Below are the code and all the weights of a small trained network. Each question names an input and a target symbol and asks about switching units off, where a switched-off unit gives its printed mean instead of its output.

import numpy as np


def w(rows, s, z=0):
    codes = np.array(rows[::2]) - 128.0
    scale = np.full(codes.shape[1], s)
    scale[-1] = z or s
    return codes * scale


def f(y):
    return y / 2 * (1 + np.tanh(0.7978845608 * (y + 0.044715 * y**3)))


def softmax(a):
    e = np.exp(a - a.max(-1, keepdims=True))
    return e / e.sum(-1, keepdims=True)


def log_softmax(a):
    a = a - a.max(-1, keepdims=True)
    return a - np.log(np.exp(a).sum(-1, keepdims=True))


def net(x, mask):
    ids = ['αβγδεζθλμξπστφψω'.index(c) for c in x.split()]
    T = len(ids)
    res = E[ids] + P[:T]
    u = 0
    for l in range(3):
        r = res
        for j in range(2):
            rows = slice(3 * j, 3 * j + 3)
            q, k, v = (r @ M[l][rows].T for M in (Q, K, V))
            z = softmax(np.where(np.tri(T) > 0, q @ k.T / 3**0.5, -1e9)) @ v
            o = O[l][rows]
            res = res + np.where(mask[u + j], z, o[:, -1]) @ o[:, :-1]
        u += 2
        y = f(res @ A[l][:, :-1].T + A[l][:, -1])
        res = res + np.where(mask[u : u + 4], y, B[l][:, -1]) @ B[l][:, :-1]
        u += 4
    return log_softmax(res[-1] @ U[:, :-1].T + U[:, -1])


Q, K, V, O, A, B = {}, {}, {}, {}, {}, {}
E = w([
[126,169,166,92,100,159],'α',
[164,122,107,170,170,72],'β',
[173,124,105,169,167,81],'γ',
[167,91,242,117,132,69],'δ',
[124,198,172,67,108,139],'ε',
[2,194,231,158,220,137],'ζ',
[241,220,34,156,79,121],'θ',
[93,121,94,109,51,80],'λ',
[151,138,108,195,149,89],'μ',
[181,109,104,166,151,85],'ξ',
[104,185,176,92,107,156],'π',
[171,82,99,30,98,73],'σ',
[77,194,134,77,112,200],'τ',
[91,45,54,156,106,147],'φ',
[166,81,139,117,228,236],'ψ',
[95,151,198,216,37,191],'ω',
],0.012)
P = w([
[140,159,1,180,191,53],'0',
[122,139,41,142,146,79],'1',
[124,122,77,135,131,101],'2',
[131,116,102,128,125,134],'3',
[133,113,129,126,134,150],'4',
[142,107,153,127,131,170],'5',
[145,107,170,122,138,189],'6',
[158,105,192,124,134,209],'7',
[150,119,203,115,145,231],'8',
[155,116,220,109,155,240],'9',
],0.0062)
Q[0] = w([
[124,136,148,97,130,155],'L0H1',
[139,141,112,144,131,94],'L0H1',
[136,141,150,95,142,156],'L0H1',
[56,106,133,110,67,254],'L0H2',
[198,134,116,117,222,164],'L0H2',
[161,74,36,139,206,151],'L0H2',
],0.0094)
K[0] = w([
[142,96,139,133,167,173],'L0H1',
[88,168,119,113,104,132],'L0H1',
[147,111,108,106,164,176],'L0H1',
[65,63,98,147,101,204],'L0H2',
[214,136,159,76,254,200],'L0H2',
[159,104,57,118,193,135],'L0H2',
],0.0089)
V[0] = w([
[94,124,93,139,123,101],'L0H1',
[171,116,168,77,172,178],'L0H1',
[113,51,123,120,151,237],'L0H1',
[53,80,1,182,92,114],'L0H2',
[82,234,180,119,108,142],'L0H2',
[212,149,175,187,146,192],'L0H2',
],0.005)
O[0] = w([
[138,135,116,128,137,147,112],'L0H1',
[87,116,167,113,74,75,203],'L0H1',
[72,77,163,110,58,187,254],'L0H1',
[2,57,197,78,57,151,118],'L0H2',
[116,200,120,121,118,149,36],'L0H2',
[150,111,117,176,118,144,226],'L0H2',
],0.0071,0.0026)
A[0] = w([
[254,166,165,110,149,86,150],'L0N1',
[144,136,144,160,29,73,252],'L0N2',
[89,64,224,28,115,195,167],'L0N3',
[161,89,38,225,164,100,192],'L0N4',
],0.007,0.0021)
B[0] = w([
[231,99,22,204,201,20,154],'L0N1',
[22,159,57,161,8,118,145],'L0N2',
[255,133,245,91,146,26,253],'L0N3',
[56,118,67,171,113,243,179],'L0N4',
],0.0058,0.0057)
Q[1] = w([
[232,82,198,143,131,109],'L1H1',
[119,158,97,114,92,112],'L1H1',
[79,1,64,173,180,43],'L1H1',
[126,55,18,169,100,104],'L1H2',
[124,24,55,190,72,107],'L1H2',
[39,180,118,212,168,134],'L1H2',
],0.0069)
K[1] = w([
[208,89,210,124,136,86],'L1H1',
[113,116,98,146,121,167],'L1H1',
[122,146,1,17,177,17],'L1H1',
[113,94,59,114,86,70],'L1H2',
[100,59,66,128,84,75],'L1H2',
[68,180,139,152,139,77],'L1H2',
],0.0075)
V[1] = w([
[169,76,100,52,185,142],'L1H1',
[123,154,86,12,255,167],'L1H1',
[181,175,80,45,246,82],'L1H1',
[177,58,107,154,187,54],'L1H2',
[106,139,198,135,58,56],'L1H2',
[191,95,86,95,193,239],'L1H2',
],0.0036)
O[1] = w([
[145,147,102,68,162,147,197],'L1H1',
[100,81,81,3,142,151,167],'L1H1',
[108,74,117,17,201,110,163],'L1H1',
[119,97,86,150,110,100,189],'L1H2',
[154,159,100,132,224,148,48],'L1H2',
[141,86,181,118,39,96,251],'L1H2',
],0.0051,0.0028)
A[1] = w([
[115,199,136,2,65,101,209],'L1N1',
[139,187,34,151,113,157,37],'L1N2',
[191,91,144,80,125,31,198],'L1N3',
[82,99,46,136,146,195,251],'L1N4',
],0.0091,0.0032)
B[1] = w([
[151,174,108,34,90,227,206],'L1N1',
[221,108,159,18,52,53,146],'L1N2',
[98,135,120,66,151,2,253],'L1N3',
[98,106,104,177,145,237,212],'L1N4',
],0.0068,0.0059)
Q[2] = w([
[255,209,185,89,156,168],'L2H1',
[109,98,40,156,82,50],'L2H1',
[133,108,96,93,82,214],'L2H1',
[100,85,198,124,168,159],'L2H2',
[159,108,123,187,147,138],'L2H2',
[172,112,113,126,148,108],'L2H2',
],0.01)
K[2] = w([
[254,150,182,111,159,158],'L2H1',
[77,128,56,127,81,105],'L2H1',
[172,99,103,132,152,206],'L2H1',
[113,124,170,116,183,152],'L2H2',
[173,172,107,155,163,164],'L2H2',
[164,121,84,119,150,124],'L2H2',
],0.013)
V[2] = w([
[192,72,178,172,254,90],'L2H1',
[98,190,157,86,34,109],'L2H1',
[95,143,94,100,126,149],'L2H1',
[165,175,99,180,118,171],'L2H2',
[139,101,103,161,184,172],'L2H2',
[210,145,198,73,151,123],'L2H2',
],0.0056)
O[2] = w([
[3,125,81,179,19,92,234],'L2H1',
[209,187,127,131,187,130,3],'L2H1',
[161,112,180,104,157,146,124],'L2H1',
[159,99,115,102,39,103,83],'L2H2',
[157,85,189,100,121,107,173],'L2H2',
[82,72,68,115,186,171,171],'L2H2',
],0.0055,0.0035)
A[2] = w([
[161,88,164,207,131,127,252],'L2N1',
[112,80,67,205,162,254,114],'L2N2',
[13,126,133,205,128,242,73],'L2N3',
[223,253,172,140,87,136,37],'L2N4',
],0.0063,0.0042)
B[2] = w([
[56,30,90,170,183,183,254],'L2N1',
[177,228,54,223,108,131,249],'L2N2',
[203,254,90,120,191,67,224],'L2N3',
[177,97,235,229,111,78,177],'L2N4',
],0.0072,0.0045)
U = w([
[120,147,35,183,154,189,255],'α',
[94,1,161,121,161,166,193],'β',
[126,140,122,128,131,119,45],'γ',
[125,138,124,130,126,127,46],'δ',
[162,142,58,57,192,99,82],'ε',
[132,141,123,126,131,126,63],'ζ',
[136,148,125,127,129,120,69],'θ',
[129,143,134,127,132,123,51],'λ',
[225,114,101,121,70,105,61],'μ',
[117,155,121,154,128,23,122],'ξ',
[141,154,137,126,139,132,100],'π',
[47,209,177,135,232,128,142],'σ',
[170,148,160,102,165,218,61],'τ',
[171,160,185,122,146,123,89],'φ',
[84,182,114,82,24,167,192],'ψ',
[117,161,190,197,70,110,87],'ω',
],0.0073,0.0047)

Each question gives the input, a string of symbols that net reads in full, and the target symbol t.
The units are the heads (3 rows each of Q, K, V and O) and the neurons (one row each of A and B). Each row of codes is followed by its name. A weight is (code - 128) times the scale printed after its matrix; where a second scale follows, it is the last column's (O, A, B and U).
mask holds one flag per unit, layer by layer, with each layer's heads first. A switched-off unit (its flag False) gives its mean, the last column of its rows in O or B, instead of its output. The means were averaged over made-up inputs and are rounded, as every weight is.
A unit's drop is (log p(t) with every unit on - log p(t) with that unit switched off) / (log p(t) with every unit on - log p(t) with every unit switched off).
The circuit of an input: a set's keep is (log p(t) with only the set's units on - log p(t) with every unit switched off) / (log p(t) with every unit on - log p(t) with every unit switched off). Starting from the 12 units with the biggest drops (on a tie, the unit counted first), units are removed one at a time, each time the one whose removal leaves the highest keep (on an exact tie, the one counted first), for as long as the keep stays at least 0.8.
units of the circuit, in order: the units of the circuit, biggest drop first
top k neurons: the k neurons with the biggest drops, biggest first
k most important neurons of layer l: the k neurons of layer l with the biggest drops, biggest first
heads that matter: for each layer, one digit per head in row order, 1 if its drop is at least 0.15 and else 0, layers parted by /
input β ψ φ λ ψ ψ π π ω, target ω: units of the circuit, in order -> L1H1; L2N4; L0H2; L0N1
input θ δ σ φ, target α: heads that matter -> 10 / 00 / 00
input ε δ ε, target ε: heads that matter -> 11 / 10 / 00
input φ θ λ ψ σ ψ, target β: heads that matter -> 11 / 01 / 01
input ζ α ω π, target ω: 2 most important neurons of layer 1 -> L1N3; L1N4
input ε λ ψ δ, target ξ: units of the circuit, in order -> L1N3; L0N1; L0N4; L0H1
input ε τ τ φ ψ φ, target β: heads that matter -> 01 / 00 / 10
input θ ζ ψ, target α: top 3 neurons -> L2N2; L0N4; L1N4
input ζ τ ψ φ τ φ τ, target φ: heads that matter -> 00 / 00 / 10
input ε τ π, target τ: 2 most important neurons of layer 1 -> L1N1; L1N3
input φ ψ ψ φ ψ ε ω φ θ ε, target φ: units of the circuit, in order -> L0N3; L2H1; L1N1; L2N4
input ε μ ε ψ ε, target ψ: units of the circuit, in order -> L1N1; L2H1; L0N2
input δ μ μ, target α: units of the circuit, in order -> L0N4; L0N3; L0H1
input ω ξ ψ ε φ τ ω, target ω: units of the circuit, in order -> L1H1; L2N4; L0N2; L0H2
input ε φ φ φ μ φ ψ ψ τ, target ψ: units of the circuit, in order -> L1N1; L2H1; L0H2
input μ φ α α ε τ φ σ ξ, target α: heads that matter -> 01 / 01 / 00
input φ μ λ α θ σ σ, target ε: heads that matter -> 00 / 00 / 00
input φ φ δ ψ τ π, target ψ: top neuron -> L1N3
input τ φ ψ ψ ε ψ ψ ψ ε β, target α: heads that matter -> 01 / 00 / 00
input θ ψ δ μ ψ ψ α τ τ, target τ: top 4 neurons -> L1N1; L0N3; L1N3; L0N1
input ψ σ ψ ψ ψ π β, target α: 2 most important neurons of layer 1 -> L1N3; L1N4
input μ ψ φ, target α: top 3 neurons -> L1N4; L2N2; L1N3
input ψ θ σ ε τ, target τ: top 2 neurons -> L1N1; L0N1
input ζ ψ ψ, target β: heads that matter -> 10 / 01 / 01
input μ φ ε, target φ: 2 most important neurons of layer 1 -> L1N1; L1N4
input θ ψ φ α ψ τ φ ψ ξ φ, target β: heads that matter -> 01 / 00 / 00
input μ φ φ π, target φ: top 2 neurons -> L1N1; L2N4
